Here is a tiny trained network, its code and every weight. The questions are about switching its units off for an input and a target symbol, where a switched-off unit gives its printed mean instead of its output.

import numpy as np


def w(rows, s, z=0):
    codes = np.array(rows[::2]) - 128.0
    scale = np.full(codes.shape[1], s)
    scale[-1] = z or s
    return codes * scale


def f(y):
    return np.maximum(y, 0)


def softmax(a):
    e = np.exp(a - a.max(-1, keepdims=True))
    return e / e.sum(-1, keepdims=True)


def log_softmax(a):
    a = a - a.max(-1, keepdims=True)
    return a - np.log(np.exp(a).sum(-1, keepdims=True))


def net(x, mask):
    ids = ['βδζθλξτ'.index(c) for c in x.split()]
    T = len(ids)
    res = E[ids] + P[:T]
    u = 0
    for l in range(3):
        q, k, v = (res @ M[l].T for M in (Q, K, V))
        z = softmax(np.where(np.tri(T) > 0, q @ k.T / 4**0.5, -1e9)) @ v
        res = res + np.where(mask[u], z, O[l][:, -1]) @ O[l][:, :-1]
        u += 1
        y = f(res @ A[l][:, :-1].T + A[l][:, -1])
        res = res + np.where(mask[u : u + 12], y, B[l][:, -1]) @ B[l][:, :-1]
        u += 12
    return log_softmax(res[-1] @ U[:, :-1].T + U[:, -1])


Q, K, V, O, A, B = {}, {}, {}, {}, {}, {}
E = w([
[167,96,143,215,66,92,194],'β',
[141,88,236,193,80,157,145],'δ',
[137,65,79,89,180,190,173],'ζ',
[171,98,107,161,98,132,71],'θ',
[172,145,177,182,169,180,126],'λ',
[173,122,194,95,202,109,104],'ξ',
[121,250,163,61,117,142,135],'τ',
],0.018)
P = w([
[77,214,123,186,204,78,130],'0',
[159,62,12,159,95,138,161],'1',
[171,73,77,121,87,169,165],'2',
[181,83,107,100,95,185,172],'3',
[193,81,120,88,99,196,172],'4',
[205,84,138,88,104,191,179],'5',
[225,83,137,82,111,202,167],'6',
[246,84,139,85,109,219,153],'7',
[255,91,144,87,119,229,155],'8',
],0.0063)
Q[0] = w([
[254,138,134,148,148,196,133],'0.h1',
[89,143,29,155,150,148,129],'0.h1',
[5,187,57,120,89,111,150],'0.h1',
[240,172,209,94,119,181,145],'0.h1',
],0.0083)
K[0] = w([
[65,89,74,59,172,230,149],'0.h1',
[167,57,184,196,151,161,79],'0.h1',
[86,135,123,230,183,12,68],'0.h1',
[2,114,94,97,173,162,202],'0.h1',
],0.0086)
V[0] = w([
[158,34,33,123,177,211,233],'0.h1',
[246,75,208,246,140,119,105],'0.h1',
[179,151,57,93,127,63,130],'0.h1',
[210,123,143,122,97,253,80],'0.h1',
],0.0058)
O[0] = w([
[74,91,92,89,152,18,255,253],'0.h1',
[161,217,89,120,121,87,137,62],'0.h1',
[80,110,160,117,116,116,98,133],'0.h1',
[217,90,59,140,183,74,164,211],'0.h1',
],0.0083,0.0054)
A[0] = w([
[50,154,68,166,129,103,120,215],'0.n1',
[112,106,158,153,143,148,168,105],'0.n2',
[148,108,76,115,11,176,134,11],'0.n3',
[147,159,130,135,47,143,115,171],'0.n4',
[147,128,172,166,83,167,130,4],'0.n5',
[97,172,160,85,161,99,120,160],'0.n6',
[159,134,135,201,99,155,124,40],'0.n7',
[134,178,72,113,92,80,175,183],'0.n8',
[192,115,182,152,151,97,182,82],'0.n9',
[164,97,95,127,153,107,104,31],'0.n10',
[122,130,177,153,133,145,129,166],'0.n11',
[152,146,103,175,139,133,148,117],'0.n12',
],0.011,0.0022)
B[0] = w([
[111,63,190,182,87,85,142,137],'0.n1',
[108,114,73,148,69,134,88,180],'0.n2',
[46,112,106,13,91,91,192,157],'0.n3',
[108,148,103,106,72,194,83,172],'0.n4',
[88,128,59,171,130,133,127,178],'0.n5',
[199,112,136,255,60,197,157,173],'0.n6',
[119,170,70,175,114,98,134,173],'0.n7',
[118,86,219,188,123,247,105,227],'0.n8',
[136,104,74,94,101,156,115,251],'0.n9',
[111,170,164,119,54,145,132,165],'0.n10',
[159,131,121,159,164,130,158,167],'0.n11',
[151,153,110,82,135,47,164,155],'0.n12',
],0.008,0.011)
Q[1] = w([
[2,192,80,92,108,174,141],'1.h1',
[133,17,109,145,130,105,46],'1.h1',
[108,197,188,122,240,160,31],'1.h1',
[28,126,184,83,217,2,96],'1.h1',
],0.0067)
K[1] = w([
[163,192,96,118,101,82,169],'1.h1',
[155,99,160,58,145,161,112],'1.h1',
[134,71,81,103,140,12,75],'1.h1',
[126,68,1,16,89,113,192],'1.h1',
],0.0083)
V[1] = w([
[145,171,63,119,92,110,34],'1.h1',
[186,89,85,78,254,126,125],'1.h1',
[84,93,47,112,101,59,144],'1.h1',
[126,220,75,108,111,128,247],'1.h1',
],0.0076)
O[1] = w([
[104,98,37,61,122,133,59,145],'1.h1',
[99,227,100,127,181,148,232,29],'1.h1',
[253,122,63,175,36,207,225,9],'1.h1',
[196,23,122,217,147,255,92,148],'1.h1',
],0.0072,0.015)
A[1] = w([
[156,99,60,177,38,67,170,138],'1.n1',
[75,68,153,22,214,136,169,60],'1.n2',
[139,121,148,190,142,130,22,145],'1.n3',
[146,208,202,154,172,240,100,103],'1.n4',
[54,82,132,120,178,133,61,145],'1.n5',
[170,150,63,109,217,132,149,90],'1.n6',
[30,169,2,119,64,51,181,142],'1.n7',
[203,196,107,105,143,45,119,26],'1.n8',
[126,71,131,69,104,216,176,2],'1.n9',
[144,209,133,58,242,59,116,157],'1.n10',
[87,146,233,214,189,136,203,42],'1.n11',
[5,159,99,202,128,168,102,96],'1.n12',
],0.0065,0.0037)
B[1] = w([
[154,107,150,52,177,161,94,164],'1.n1',
[198,75,250,178,82,127,83,195],'1.n2',
[124,163,122,93,142,188,203,221],'1.n3',
[216,123,168,84,147,169,158,170],'1.n4',
[127,94,115,130,93,110,179,248],'1.n5',
[233,130,190,137,151,232,127,134],'1.n6',
[210,107,107,10,137,122,207,150],'1.n7',
[183,141,158,94,54,151,113,134],'1.n8',
[143,255,87,153,163,56,110,176],'1.n9',
[196,162,102,45,127,47,158,162],'1.n10',
[104,105,68,156,84,51,40,166],'1.n11',
[143,105,107,92,155,176,214,170],'1.n12',
],0.0062,0.015)
Q[2] = w([
[121,170,131,197,153,181,234],'2.h1',
[254,72,158,118,147,244,119],'2.h1',
[46,142,73,97,134,210,32],'2.h1',
[172,83,158,49,136,159,155],'2.h1',
],0.0054)
K[2] = w([
[145,150,86,182,107,94,210],'2.h1',
[238,200,134,254,59,179,9],'2.h1',
[95,87,233,164,68,151,172],'2.h1',
[95,211,140,122,126,149,26],'2.h1',
],0.0066)
V[2] = w([
[132,157,79,69,102,45,158],'2.h1',
[138,78,57,120,2,80,64],'2.h1',
[154,199,122,191,158,108,114],'2.h1',
[127,133,67,91,163,166,95],'2.h1',
],0.0079)
O[2] = w([
[3,40,239,46,152,190,136,2],'2.h1',
[123,157,159,180,166,218,104,135],'2.h1',
[206,40,38,77,156,141,226,40],'2.h1',
[103,181,2,87,233,132,11,229],'2.h1',
],0.0061,0.0083)
A[2] = w([
[67,120,57,177,127,251,167,108],'2.n1',
[138,250,149,29,54,193,124,157],'2.n2',
[204,149,91,165,119,136,237,89],'2.n3',
[35,99,189,73,102,128,174,195],'2.n4',
[135,77,168,147,61,150,230,92],'2.n5',
[122,119,113,170,132,38,64,148],'2.n6',
[91,112,39,134,158,192,146,102],'2.n7',
[70,147,167,162,123,118,81,136],'2.n8',
[40,103,56,122,54,185,140,1],'2.n9',
[100,128,235,147,143,253,100,172],'2.n10',
[157,195,150,108,149,222,140,107],'2.n11',
[122,177,106,120,169,78,161,216],'2.n12',
],0.007,0.0038)
B[2] = w([
[92,179,223,196,137,127,170,200],'2.n1',
[64,62,148,132,168,181,157,254],'2.n2',
[87,172,184,43,37,149,104,197],'2.n3',
[173,155,96,221,208,66,62,228],'2.n4',
[122,251,130,150,173,118,131,216],'2.n5',
[149,186,139,165,77,254,148,223],'2.n6',
[29,185,112,93,135,109,183,209],'2.n7',
[136,143,109,98,101,139,101,182],'2.n8',
[82,155,196,106,76,36,187,175],'2.n9',
[195,14,69,132,117,119,180,224],'2.n10',
[152,35,162,126,141,131,194,201],'2.n11',
[209,110,96,144,184,102,105,157],'2.n12',
],0.0069,0.0098)
U = w([
[146,114,56,96,66,85,173,58],'β',
[120,145,171,135,212,45,116,140],'δ',
[77,29,193,102,142,243,213,48],'ζ',
[171,77,134,252,78,77,91,252],'θ',
[58,182,187,103,66,126,5,54],'λ',
[80,179,230,151,51,112,219,130],'ξ',
[119,203,19,233,211,143,105,170],'τ',
],0.0045,0.0016)

Each question gives the input, a string of symbols that net reads in full, and the target symbol t.
The units are the heads (4 rows each of Q, K, V and O) and the neurons (one row each of A and B). Each row of codes is followed by its name. A weight is (code - 128) times the scale printed after its matrix; where a second scale follows, it is the last column's (O, A, B and U).
mask holds one flag per unit, layer by layer, with each layer's heads first. A switched-off unit (its flag False) gives its mean, the last column of its rows in O or B, instead of its output. The means were averaged over made-up inputs and are rounded, as every weight is.
A unit's drop is (log p(t) with every unit on - log p(t) with that unit switched off) / (log p(t) with every unit on - log p(t) with every unit switched off).
The circuit of an input: a set's keep is (log p(t) with only the set's units on - log p(t) with every unit switched off) / (log p(t) with every unit on - log p(t) with every unit switched off). Starting from the 12 units with the biggest drops (on a tie, the unit counted first), units are removed one at a time, each time the one whose removal leaves the highest keep (on an exact tie, the one counted first), for as long as the keep stays at least 0.8.
units of the circuit, in order: the units of the circuit, biggest drop first
unit that matters most: the unit with the biggest drop
k most important neurons: the k neurons with the biggest drops, biggest first
k most important neurons of layer l: the k neurons of layer l with the biggest drops, biggest first
input ζ λ λ, target ξ: units of the circuit, in order : [1.h1 2.h1 2.n3]
input τ ξ ξ, target δ: 2 most important neurons of layer 0 : [0.n9 0.n6]
input ζ τ θ λ δ ζ, target θ: unit that matters most : 0.n8
input ξ ζ θ δ λ, target δ: units of the circuit, in order : [1.h1 0.h1 2.n4 2.h1]
input θ θ ξ, target ζ: units of the circuit, in order : [2.h1 1.h1]
input ζ τ τ, target ξ: 3 most important neurons of layer 2 : [2.n5 2.n4 2.n3]
input τ τ ξ, target λ: units of the circuit, in order : [0.h1 1.h1]
input ζ δ θ τ τ ξ ξ, target ξ: units of the circuit, in order : [2.h1 1.h1]
input τ β ξ ξ ξ β, target β: 2 most important neurons : [1.n7 0.n8]
input ξ ζ λ τ δ, target δ: units of the circuit, in order : [1.h1 0.h1 2.n4]
input λ λ ζ ξ τ τ ξ, target β: units of the circuit, in order : [2.h1 0.h1]
input ζ τ τ τ β τ τ ξ τ, target ξ: units of the circuit, in order : [2.h1 1.h1 0.h1]
input λ ξ τ τ τ ζ ξ θ ξ, target θ: 2 most important neurons : [1.n2 1.n9]
input θ ξ δ ζ δ ζ β, target ζ: units of the circuit, in order : [2.h1 0.n8 0.h1]
input ζ δ λ δ θ ζ, target ξ: most important neuron of layer 2 : [2.n3]
input τ ξ λ, target τ: units of the circuit, in order : [0.h1 2.h1 0.n5 0.n7]
input θ ζ ξ, target ζ: units of the circuit, in order : [2.h1 1.h1]
input τ τ δ ζ ζ ζ ζ, target λ: 3 most important neurons of layer 1 : [1.n12 1.n9 1.n3]
input τ ξ β τ δ τ τ ζ ξ, target λ: 3 most important neurons of layer 1 : [1.n12 1.n4 1.n3]
input θ ζ ζ δ θ, target ζ: most important neuron of layer 1 : [1.n1]
input ξ δ τ τ τ δ, target ξ: 3 most important neurons : [2.n9 0.n8 0.n5]
input δ ζ θ ζ ξ, target τ: 2 most important neurons : [0.n8 1.n9]
input ζ τ τ δ δ, target ξ: 3 most important neurons of layer 2 : [2.n5 2.n3 2.n4]
input τ τ τ τ τ τ τ, target ζ: 2 most important neurons of layer 2 : [2.n10 2.n2]
input δ τ ξ δ θ τ τ τ θ, target τ: 2 most important neurons of layer 0 : [0.n8 0.n7]
input ζ τ ξ θ τ β, target ξ: 2 most important neurons of layer 0 : [0.n9 0.n4]
input δ τ θ β τ τ τ, target τ: 3 most important neurons of layer 0 : [0.n8 0.n4 0.n7]
